Each row has a class, written after it, and each block has its own classes.
[10,8,30,-10,24,-34,49,-23,-4,-51,0,-1,-86,4,-10,11,-10,8,-2,-32,-3,-5,-10,9,-19,2,63,-22,-20,3,-20,51] | z_312
[-26,35,-36,-15,14,8,27,-11,-21,-20,-17,40,-24,-18,19,5,-17,-32,35,13,3,48,-34,44,-16,35,32,-22,4,-5,2,13] | z_429
[-42,54,43,-8,16,15,7,-33,9,42,-31,4,3,-25,-36,-11,-4,27,2,0,-28,9,5,-17,22,-6,20,15,37,-7,-27,6] | z_519
[15,4,-22,12,24,17,19,28,3,12,2,10,-8,-32,-26,14,13,42,20,27,-10,13,24,-26,12,6,-41,5,26,2,37,-57] | z_519
[0,14,-18,53,-12,-24,0,19,15,41,10,-17,-32,-18,-55,-1,10,56,-55,48,-1,36,13,-6,17,-10,-38,38,-26,11,-2,-68] | z_519
[-27,30,46,0,49,-64,25,6,-47,-77,8,-37,-32,13,-64,68,11,7,-8,-25,-24,3,52,29,35,5,9,-4,-39,11,-18,31] | z_198
[-41,26,36,-30,28,-10,23,9,43,-72,17,0,-63,-1,2,-34,-2,22,-20,17,-16,-17,-57,18,-27,-40,37,2,-4,-50,-10,49] | z_198
[-34,29,57,-5,7,13,32,-35,37,4,-17,-24,-2,-7,1,-17,-25,43,42,-10,-11,-30,58,-61,13,4,-68,14,-7,19,7,57] | z_109
[-37,33,26,5,15,0,7,-1,-8,26,-21,-20,55,-34,-33,-2,-29,1,30,6,-25,6,11,16,23,14,-10,-22,10,49,7,26] | z_259
[5,19,34,-21,18,-18,5,14,9,40,4,25,15,17,14,-16,37,-25,7,-30,1,28,49,-66,28,37,-63,28,36,-68,-27,-2] | z_208
[-28,-13,54,-1,-16,-1,-51,32,-14,-41,-30,-8,50,41,6,-51,-14,-46,11,22,-25,-7,3,-25,15,-3,-90,-1,6,-62,-43,44] | z_198
[-29,19,3,15,12,0,5,-11,0,17,-14,24,-33,-21,16,-13,-14,24,-38,5,20,-8,24,5,45,-12,-41,59,-15,-48,-30,18] | z_519
[18,46,-10,19,-4,18,-26,8,-9,-17,33,-13,-21,40,55,-11,33,-86,44,-41,23,22,-17,-70,17,12,-1,13,25,-39,-16,1] | z_519
[-14,23,48,4,-4,13,-5,11,8,40,-22,-36,77,-19,-42,10,-4,1,34,-7,-18,8,49,-18,11,22,-8,-20,31,63,30,25] | z_259
[0,-8,-46,23,30,-2,2,11,-52,6,14,-5,-27,14,21,36,-38,24,3,-5,13,18,-19,41,41,21,-57,-29,7,-6,-3,-26] | z_429
[7,2,-20,-14,10,18,18,0,-3,-9,-9,-8,10,-32,5,45,4,-32,12,-28,18,30,-19,11,-13,15,75,-35,47,38,16,-21] | z_276
[-47,51,22,-36,35,-1,24,-37,-9,17,-9,-2,-8,-23,-18,12,-47,12,-23,1,16,5,9,23,-11,-2,29,-11,2,8,-2,37] | z_429
[-39,40,37,-31,36,5,53,-36,47,48,-11,-3,18,-30,10,41,-16,48,23,-39,11,-12,99,-19,-1,30,-26,-7,25,54,10,60] | z_276
[-58,37,32,43,-95,29,-4,-33,30,64,-68,-9,60,-40,-28,-63,-15,20,12,70,-40,3,20,24,-15,24,4,44,-15,58,14,9] | z_259
[-3,-36,-25,-23,38,-17,29,20,-11,-94,15,11,-24,-9,47,28,23,-49,61,-46,-10,9,-67,9,1,2,48,-32,-29,-37,-15,14] | z_109
[-35,-9,15,32,5,-45,34,-19,-32,-52,-30,-17,-77,-4,-25,36,5,-6,-35,-35,-10,34,-8,41,38,-2,63,28,-74,-11,-58,27] | z_109
[-19,-5,-10,31,-19,7,10,15,4,56,-8,11,-17,-13,41,-43,-22,26,-39,-48,4,-4,2,20,38,17,-25,53,-14,-57,-9,17] | z_208
[-50,41,5,-26,44,33,-26,-18,35,67,0,-9,0,-24,-16,-3,-11,42,12,4,17,35,-5,-11,10,-17,5,-9,23,1,-12,40] | z_109
[21,-31,-2,25,-27,8,23,25,20,23,9,-33,-3,-26,-16,-8,3,32,14,-16,-19,-1,9,-43,-5,14,-4,2,2,2,20,-43] | z_109
[-2,-48,31,18,-11,5,10,19,-18,4,-21,-34,36,45,8,-28,-4,-61,24,-26,-43,-36,17,-50,-6,-7,-44,-9,-4,-29,-24,18] | z_994
[2,-4,8,21,-6,1,12,16,-6,17,-26,-12,-5,-4,-43,-14,-19,3,16,15,-37,1,-32,-4,6,10,-25,-17,22,6,-2,-18] | z_994
[-5,10,14,20,18,-61,16,-19,-39,-15,-24,13,-27,10,-52,28,6,24,-39,-13,-19,15,-47,69,36,0,42,-8,-46,18,-60,35] | z_519
[-11,10,46,-29,19,-46,33,10,0,-81,18,3,-41,46,10,-1,16,-23,-12,21,-14,-12,-25,3,-28,15,29,-43,-54,-45,-31,42] | z_849
[-29,38,51,-20,23,-31,25,22,44,-35,-24,9,-16,-22,-45,-33,-35,44,45,-2,-36,14,-27,8,-9,26,-12,-29,-9,16,-6,86] | z_312
[13,15,-30,3,-2,-4,-27,-12,-11,22,5,28,-34,15,14,17,25,-25,37,-17,-10,29,-114,51,19,24,54,-29,45,-16,-45,-11] | z_994
[-47,48,-10,-41,83,-19,24,-44,-10,30,14,39,-50,15,13,-9,-1,24,-19,-8,11,5,-38,44,1,-21,33,0,-33,-34,-40,66] | z_208
[-27,13,-19,-9,65,-28,28,0,-2,17,21,5,-67,-19,2,-4,5,29,-52,0,26,30,-2,54,36,-25,22,0,3,-43,-37,38] | z_312
[11,22,26,6,7,-35,27,-11,21,-10,18,2,-33,20,-32,-1,23,60,23,-1,-43,-15,-28,-31,10,4,-30,32,-11,0,-4,-38] | z_208
[-44,46,39,-31,18,-26,-14,12,6,-30,30,-8,47,3,-2,-5,24,-44,36,8,-36,-3,1,-25,32,7,4,11,-7,-60,-48,-16] | z_849
[3,-5,-41,5,24,31,4,9,-36,2,17,21,-6,-5,38,-13,15,-46,60,-2,-17,-4,-40,-3,10,0,37,4,26,-36,-19,-29] | z_259
[20,-29,24,30,-27,-32,49,21,-32,-78,-12,-47,-64,21,-23,-51,-17,-31,-45,12,-14,-19,-31,-6,-32,-15,46,-9,-49,-21,-2,14] | z_312
[5,-11,-56,-7,-11,31,-60,8,-12,29,-19,74,27,-21,48,12,-36,-32,26,-35,23,27,-48,91,1,28,67,-31,-22,-11,-34,61] | z_849
[-70,40,-17,17,90,-24,14,-16,-34,-30,2,-16,-68,54,-43,41,-12,30,-8,25,-10,52,-11,50,41,-45,-20,15,-54,16,-46,44] | z_429
[-15,12,-3,18,21,-25,45,7,28,-30,6,-14,-49,-50,-41,3,-17,44,17,-4,-31,23,-35,-9,22,-6,1,8,-20,12,-6,-31] | z_109
[6,3,8,-1,20,9,9,10,18,29,7,2,-5,4,-22,-6,23,46,23,49,-13,8,-7,-41,14,-8,-17,2,43,-1,14,-26] | z_112
[-24,12,3,3,5,30,23,-23,8,77,-33,0,19,-64,-11,14,-52,49,-10,-1,13,8,44,14,6,12,27,-24,27,54,46,23] | z_112
[-39,46,22,3,23,-16,8,5,-16,-6,12,-50,-23,50,-22,20,10,-33,-33,-19,25,41,34,0,0,-7,35,13,-33,4,-8,61] | z_429
[-49,44,13,-7,-56,18,-38,-62,23,91,-24,1,60,-16,8,-34,11,5,5,75,-3,-16,-16,25,2,9,-32,20,32,3,-13,-20] | z_994
[-44,-12,31,-20,3,-11,-12,-26,21,-18,-1,-23,26,-8,19,-22,-31,-2,23,20,-20,-35,7,-24,-21,-31,-34,-5,-31,-11,-20,10] | z_312
[-18,-16,26,22,-6,-10,8,-13,36,15,0,-22,-15,19,28,-41,-15,12,6,5,-18,-2,35,-42,3,-16,-80,7,-7,-15,-34,14] | z_312
[-19,24,56,-16,-3,-16,24,-20,5,-52,-13,-1,-24,-13,-44,18,20,52,-31,-10,-7,-52,44,50,17,-27,57,68,-18,-2,4,69] | z_198
[-10,-33,8,3,-42,21,-13,-41,-7,81,-25,13,45,18,44,-46,4,7,28,-6,-23,-35,42,5,-23,16,-3,2,-2,-19,-41,41] | z_312
[16,-14,-32,-8,21,-11,42,12,-6,46,-21,32,31,-58,-62,-14,-20,58,-38,22,-3,-12,-26,62,11,-9,32,10,15,28,-14,-2] | z_276
[-1,-22,3,21,-12,5,-5,-11,8,5,4,-20,-55,-5,-21,22,17,66,0,16,-15,0,-24,-21,13,-9,11,30,-6,-17,-17,-64] | z_109
[28,-14,11,19,0,-4,54,-15,-23,0,-22,-15,-36,-20,-48,-21,0,-1,0,8,-40,10,21,-26,-7,-10,36,-7,30,7,-10,-43] | z_312
[-13,17,30,1,-14,-9,3,-45,9,-12,11,-54,-30,11,-22,-6,21,32,-42,21,13,-19,-56,8,9,-44,58,13,-13,11,-11,6] | z_109
[-20,35,-2,-8,-7,2,-54,-21,0,19,-8,42,22,-14,24,-8,18,-54,25,-6,-2,50,2,17,39,11,-14,18,53,-45,-68,4] | z_198
[6,-1,-31,-10,36,19,32,-1,-41,-36,-1,16,-39,0,25,6,-14,-53,60,-23,-20,5,-54,-32,-14,19,43,-30,35,-25,-32,-42] | z_276
[-26,-13,1,16,5,7,-9,32,9,52,-40,2,47,-20,-41,-15,-58,75,39,-30,-17,-6,20,32,7,31,-45,-16,-62,48,7,108] | z_109
[-39,5,31,19,15,-20,38,-39,-20,-28,-53,-8,-53,-11,-29,21,-25,11,-50,1,-14,18,-19,28,46,-15,20,25,8,4,-66,-9] | z_276
[-54,4,11,23,-28,-18,-10,17,-28,-41,0,-19,-32,-15,22,-14,-21,-11,-20,6,-4,-28,-54,13,38,1,49,62,-50,-71,-20,-15] | z_112
[-21,37,-1,-26,82,-23,56,-6,5,8,25,7,-46,-5,-3,9,-2,-4,-15,-15,27,-20,35,13,18,-19,-16,10,-11,-19,-6,74] | z_994
[-8,-7,29,-8,-32,-22,-29,3,16,14,-3,-6,69,14,16,-27,3,-45,27,36,-10,-34,6,-43,-1,17,-105,6,-1,-30,-19,-14] | z_994
[-14,-40,-43,10,23,11,-11,18,-35,-11,-40,36,-15,2,22,16,-11,-67,30,-40,-19,35,-71,63,16,1,44,-28,0,-30,-46,33] | z_994
[-32,41,15,-16,21,-4,42,-18,-17,26,0,-24,-13,21,-20,-24,-20,-8,-33,-4,4,10,-8,22,-35,-3,61,-26,-14,10,-4,66] | z_429
[-41,29,37,-38,4,-30,-15,33,24,-51,22,1,-11,-18,1,-36,6,-3,-62,34,29,-25,-10,25,-4,-20,4,41,-25,-84,-8,48] | z_198
[-18,-25,15,27,-35,-21,-22,44,12,-27,12,-25,-13,12,16,-17,2,-9,-48,-13,0,-1,8,22,1,-6,-9,27,-36,-50,-17,19] | z_198
[-37,10,-10,-6,20,-11,21,29,7,33,7,2,45,-28,12,-19,-21,-6,22,1,3,2,24,0,-3,20,-4,-18,-35,5,24,54] | z_112
[-66,64,29,-22,9,25,-11,-49,27,39,-41,27,15,-60,-8,-8,-65,24,30,10,-17,19,46,20,-9,18,-29,-22,28,27,-5,44] | z_198
[-5,49,27,16,54,-59,45,-46,-67,-63,-7,-6,-89,16,-60,45,6,-28,-13,-29,-22,21,9,-21,59,-15,21,55,-36,-9,-51,-34] | z_208
[8,24,27,1,-70,22,-1,-69,7,50,-49,6,56,14,-44,-39,10,14,-8,68,-11,-8,5,11,-31,-13,20,30,21,60,4,11] | z_429
[-45,-24,34,-26,-3,-47,-38,-17,40,28,-3,28,15,-7,28,12,2,39,10,-10,-17,0,9,18,4,18,-37,6,-28,-43,-78,19] | z_312

Next block, with new classes.
[-36,-7,-23,0,-44,9,-6,14,-2,-20,4,18,-19,-31,-7,-25,-2,-9,28,-20,19,-15,31,-27,9,-5,-24,32,5,15,-2,22] | z_600
[5,-17,35,-33,-19,-24,54,24,44,40,-6,38,-5,28,63,-22,-26,32,27,30,-35,18,-23,11,36,-16,-30,-61,19,18,-10,12] | z_431
[8,18,13,-11,26,8,10,2,28,22,1,-15,33,2,2,8,-30,68,-92,-7,-21,0,-2,-32,-12,5,5,20,23,-11,-1,-19] | z_805
[-10,31,9,18,7,-9,34,17,-15,-28,35,66,-32,17,49,-11,21,-55,-1,-26,52,0,40,64,43,-24,25,-24,15,26,12,13] | z_317
[-20,-15,35,-12,-5,-16,81,30,23,-2,7,32,-16,25,50,-13,-33,7,12,9,-16,34,-17,32,42,-11,-31,-23,37,49,-1,26] | z_317
[-30,-20,23,-3,-31,1,29,17,-14,-2,25,5,2,-6,-5,-21,-11,-8,28,0,22,15,2,-4,17,1,-19,5,12,41,12,33] | z_111
[-10,14,-14,16,3,-6,-27,1,0,-3,12,5,1,2,-14,-13,2,24,-44,-35,50,-10,20,-1,-8,14,25,13,-4,3,12,2] | z_431
[-14,2,-17,-2,-35,-16,8,15,19,-16,15,41,-27,15,45,-10,27,-26,39,-1,18,4,40,58,51,-19,6,-39,-7,-4,2,12] | z_431
[-9,1,1,10,-33,-6,-8,2,-46,-33,47,33,-18,-33,4,-27,31,-67,77,-32,97,-5,49,44,29,-24,-10,-11,-8,68,13,53] | z_525
[-1,24,-22,-10,25,6,-14,-8,40,19,-20,33,11,-23,-1,-17,5,48,-25,-15,-6,-49,10,-6,-7,13,46,11,6,-38,-5,-45] | z_600
[-37,-44,-13,18,-27,15,5,-9,-17,8,8,-2,-13,-23,-28,-14,-7,1,11,-20,12,18,5,-20,25,-21,6,11,-11,1,9,13] | z_317
[17,17,26,10,42,-6,5,-12,-59,4,12,-19,-18,-20,-6,3,-34,-9,-30,-32,54,26,21,54,32,-19,52,-20,13,33,-6,23] | z_89
[-6,-15,-24,-30,-41,2,17,21,70,3,-30,5,5,16,20,-2,18,56,21,24,-39,-15,-2,-6,-8,-18,-54,7,20,-16,-23,-12] | z_734
[-21,19,-17,-14,14,17,35,-6,71,-35,-27,6,14,0,24,34,-7,35,-70,1,-66,46,55,55,66,-5,53,-26,31,-78,-5,-51] | z_573
[-9,8,27,-3,7,9,22,2,6,31,31,11,20,-6,17,-3,-7,28,-35,-7,-9,-10,11,-35,7,-12,14,12,3,0,20,-9] | z_805
[-56,-50,45,-11,-44,20,56,8,-20,4,58,-24,-33,-12,-1,16,-10,-5,62,23,6,14,15,-14,36,-43,-18,18,-17,34,3,24] | z_89
[-15,7,2,21,3,2,-20,3,6,4,23,-29,-10,21,-17,-2,-2,33,-73,-10,34,-9,15,-26,-23,24,16,25,-10,7,12,-8] | z_431
[-32,-35,17,-8,-39,-29,56,22,12,27,-1,68,-14,-20,53,-48,-14,-4,83,-2,1,16,1,4,48,-7,-10,-36,16,28,17,36] | z_431
[-31,-14,-12,-1,-61,11,9,19,-17,-9,42,3,-7,-12,2,-7,-2,-11,29,-7,30,-16,33,-37,2,-10,-56,48,3,26,14,41] | z_805
[-31,-7,-1,-6,-36,-18,23,22,13,-9,8,45,0,-2,21,-48,-5,3,27,-9,8,-12,-8,-31,-7,5,-40,21,21,45,22,29] | z_111
[-4,0,0,-10,7,-13,19,1,28,18,-31,11,3,-14,12,-31,-39,40,-26,1,-26,1,-9,-15,2,21,-7,2,22,18,-2,-1] | z_600
[19,7,23,1,36,-18,-4,-16,-17,23,7,-13,-13,-6,3,-21,-32,30,-46,-16,22,-3,-4,4,-6,-13,31,-5,5,34,9,-1] | z_89
[-9,-24,-15,6,0,1,-30,-18,-11,8,-18,-42,32,-25,-63,-28,-40,50,-53,-23,10,23,-29,-33,-26,25,-5,28,4,16,2,12] | z_111
[9,13,30,12,-1,-19,22,13,-16,23,8,30,-13,-8,30,-35,-26,-23,-24,13,31,0,12,-26,40,-19,12,6,19,39,20,20] | z_50
[-42,-45,22,4,-72,4,38,32,-1,4,40,2,-33,6,7,-20,7,-5,57,31,15,-6,8,-56,2,-30,-58,34,-11,42,21,31] | z_734
[-5,-15,19,-7,-12,-18,26,14,-14,10,-2,-6,1,4,1,-23,-55,21,13,-31,49,35,-13,28,7,17,-53,-20,34,80,-11,66] | z_431
[15,24,-38,-37,-28,-7,-10,13,57,7,-41,34,5,4,30,-31,-8,47,12,8,-29,-48,-11,-13,-23,5,-65,21,24,2,-34,-8] | z_600
[-10,-13,8,6,-9,-3,15,-1,-22,-1,13,-17,-8,-12,-10,-1,-29,-24,-4,-1,30,24,21,10,36,4,0,9,13,44,-5,33] | z_50
[-8,-13,23,-5,15,3,35,-9,20,-3,-3,-24,7,-2,-6,-2,-61,39,-57,-9,-25,46,17,13,19,21,17,-13,31,5,6,-7] | z_573
[10,11,20,-42,-15,-6,46,25,47,14,-20,37,-10,13,55,-15,-29,24,8,30,-44,3,-7,10,32,-24,-43,-31,29,17,-32,0] | z_600
[-32,-22,6,10,-73,-7,48,31,-23,-5,29,40,-39,-9,33,-32,22,-49,114,3,55,-13,30,7,21,-30,-68,16,9,75,15,65] | z_734
[-11,16,29,-27,27,-5,58,15,35,-28,2,5,-6,12,33,21,-25,16,-25,16,-23,27,16,56,25,27,5,-19,37,30,-23,-7] | z_600
[-17,-33,-2,10,-41,-16,-7,-16,-49,20,30,12,-35,-32,-3,-46,-12,-21,58,-13,37,-17,9,-27,7,-34,-13,18,-27,47,23,42] | z_89
[-11,-20,-13,20,-13,-23,11,-2,11,-13,6,5,-20,1,10,-27,21,-10,21,1,15,-2,14,17,0,4,-4,15,-10,38,22,11] | z_734
[-15,-40,17,26,-46,-5,9,7,-50,7,36,-24,-37,-11,-18,-23,-8,-27,32,5,57,17,21,-18,5,-16,-29,21,-11,75,21,50] | z_734
[1,-2,-33,-37,-48,-4,7,7,39,2,12,60,18,-4,42,-16,20,10,88,-8,-17,-47,4,22,24,-46,-58,-7,-2,-15,-9,12] | z_805
[7,-16,-25,-22,-15,-1,-5,-16,27,29,-16,17,25,-25,14,-10,-10,36,10,-9,-34,4,10,11,41,-34,8,-23,-2,-33,6,-7] | z_805
[30,20,1,-20,-25,-19,7,20,4,23,-34,53,-1,-17,48,-62,-28,-1,32,-14,25,6,-13,1,32,-52,-66,-50,32,45,-11,47] | z_525
[5,1,0,-26,5,-13,28,1,31,-5,-5,6,-25,17,41,8,-7,17,4,11,-21,5,16,57,38,-34,5,-34,12,2,-14,-4] | z_89
[-18,-21,10,7,-4,-10,8,-6,-23,-14,16,1,2,-20,-18,-22,-12,-12,3,-13,26,33,8,22,23,9,23,-2,2,37,17,21] | z_111
[-21,-4,5,3,-52,15,1,12,-9,-22,43,26,-34,-14,25,-3,40,-53,43,22,28,6,51,6,59,-67,1,-29,-29,-5,10,7] | z_525
[4,10,5,-10,-32,-6,41,5,10,-12,11,50,-24,1,53,-17,-16,-29,36,-2,2,14,51,61,65,-34,-14,-38,29,17,-1,21] | z_573
[23,33,-29,-21,-35,-30,11,29,27,18,-41,77,-6,6,67,-62,-23,-25,30,-11,26,-21,15,20,48,-35,-56,-29,39,22,-6,43] | z_50
[17,4,33,-22,27,-16,30,10,36,3,-7,-34,-10,52,27,15,-48,47,-59,15,-13,45,-18,51,5,18,-20,-46,23,45,-25,3] | z_431
[12,16,56,19,35,-19,16,0,-29,29,22,32,-19,-27,39,-39,-15,-21,-34,-9,30,30,17,-10,41,-26,62,-53,5,45,39,2] | z_525
[-8,-32,37,10,-4,-18,16,2,-29,18,15,-27,-13,-1,-6,-17,-47,11,-24,-2,25,55,-1,1,15,21,9,-21,2,53,10,34] | z_431
[-12,2,28,5,12,21,26,-8,14,22,9,-4,3,-11,-6,1,-36,44,-59,-6,-8,15,34,-16,29,-3,48,3,22,-19,21,-25] | z_573
[-32,-36,13,2,-75,-6,14,15,-29,31,45,34,-19,-4,7,-43,-3,-12,106,-4,57,-26,0,-24,6,-16,-58,12,-23,61,15,59] | z_431
[-2,-22,-5,-4,-19,-19,7,-4,7,41,-18,23,16,-21,-2,-51,-36,15,2,-6,7,-13,-15,-53,5,1,-26,8,15,28,8,29] | z_50
[7,-3,10,0,-43,-12,25,15,-19,15,6,35,-28,-8,43,-35,-16,-69,37,12,29,11,22,2,66,-51,-43,-25,14,47,-9,49] | z_50
[0,0,21,-5,-3,-4,22,14,29,44,10,41,2,27,24,-35,-10,53,-14,-6,5,-47,-31,-40,-26,-13,-29,8,20,30,6,-3] | z_317
[-47,-22,27,-5,-75,17,41,33,-30,6,50,45,-39,-24,18,-27,2,-49,90,11,37,-21,36,-40,36,-34,-43,16,-4,42,5,45] | z_600
[-15,-6,-9,29,9,6,-24,-34,13,25,14,10,0,-23,-13,-28,0,31,-50,-12,-24,-22,31,-47,6,3,82,18,-22,-55,48,-52] | z_573
[58,17,-16,-14,36,-35,-16,-18,16,28,-64,8,14,0,18,-30,-50,20,-62,0,-9,25,-9,35,29,4,18,-46,30,9,-15,3] | z_50
[36,-18,-8,-9,-18,-12,-55,-19,-18,48,-35,0,10,-45,-18,-63,-45,42,-1,-18,15,14,-26,-42,-1,-39,-14,-33,-6,25,1,18] | z_525
[7,17,-39,-19,-3,2,-22,-13,50,-17,-21,21,-7,0,15,2,23,23,-6,11,-39,-34,16,21,0,-6,7,-1,-10,-31,-27,-41] | z_600
[1,24,-18,-4,24,-8,6,3,39,20,-30,33,34,-16,9,-19,-6,33,-36,-25,5,-20,11,2,30,1,33,10,34,-15,-4,-9] | z_50
[-14,22,-26,24,-6,-7,-14,9,23,-4,9,21,-19,3,15,-24,35,7,-34,-13,24,-30,34,-19,-8,-9,20,33,-6,-2,32,-20] | z_734
[-3,23,-20,-35,-23,-37,41,30,41,-10,-16,58,-11,14,64,-42,-15,25,45,-19,16,-36,1,32,-2,-7,-75,15,51,56,-9,44] | z_89
[-16,-31,2,22,1,11,-33,-28,-48,-11,15,-46,3,-58,-57,-5,-16,-4,-21,-21,39,53,27,0,21,-5,51,-8,-24,16,11,11] | z_525
[-40,-24,32,30,-62,3,36,25,-62,1,70,40,-59,4,25,-30,1,-77,37,4,56,16,38,-22,43,-44,-13,-1,-18,55,31,49] | z_317
[-26,6,-17,-16,-35,9,30,22,49,-17,11,36,-23,16,44,12,23,-33,17,23,-13,-9,47,17,70,-44,-5,-13,5,-24,-8,-7] | z_50
[14,56,32,-6,38,-35,53,28,17,-4,-3,76,9,22,70,-42,-11,-14,-28,-15,19,5,-8,49,29,4,4,-36,49,45,16,17] | z_111
[51,20,-35,-17,44,-37,-13,-15,65,30,-89,12,33,19,28,-43,-55,92,-95,-22,-50,21,-50,39,-7,9,-12,-40,49,0,-24,-16] | z_317
[25,7,32,5,29,-17,-6,-9,-32,-15,-13,-51,5,-13,-19,-15,-69,27,-86,-11,27,67,-21,-6,-23,19,-29,-9,27,91,-10,37] | z_525
[-23,-38,19,9,-8,8,30,-9,-17,-2,24,-21,-8,-17,-20,14,-8,-36,14,15,21,27,30,22,58,-9,28,-5,-7,19,-2,19] | z_50
[8,-21,8,9,13,-18,13,-6,-7,6,-20,-38,-3,-7,-17,-13,-37,31,-38,-3,10,44,-6,12,-10,24,-3,1,20,52,2,20] | z_734
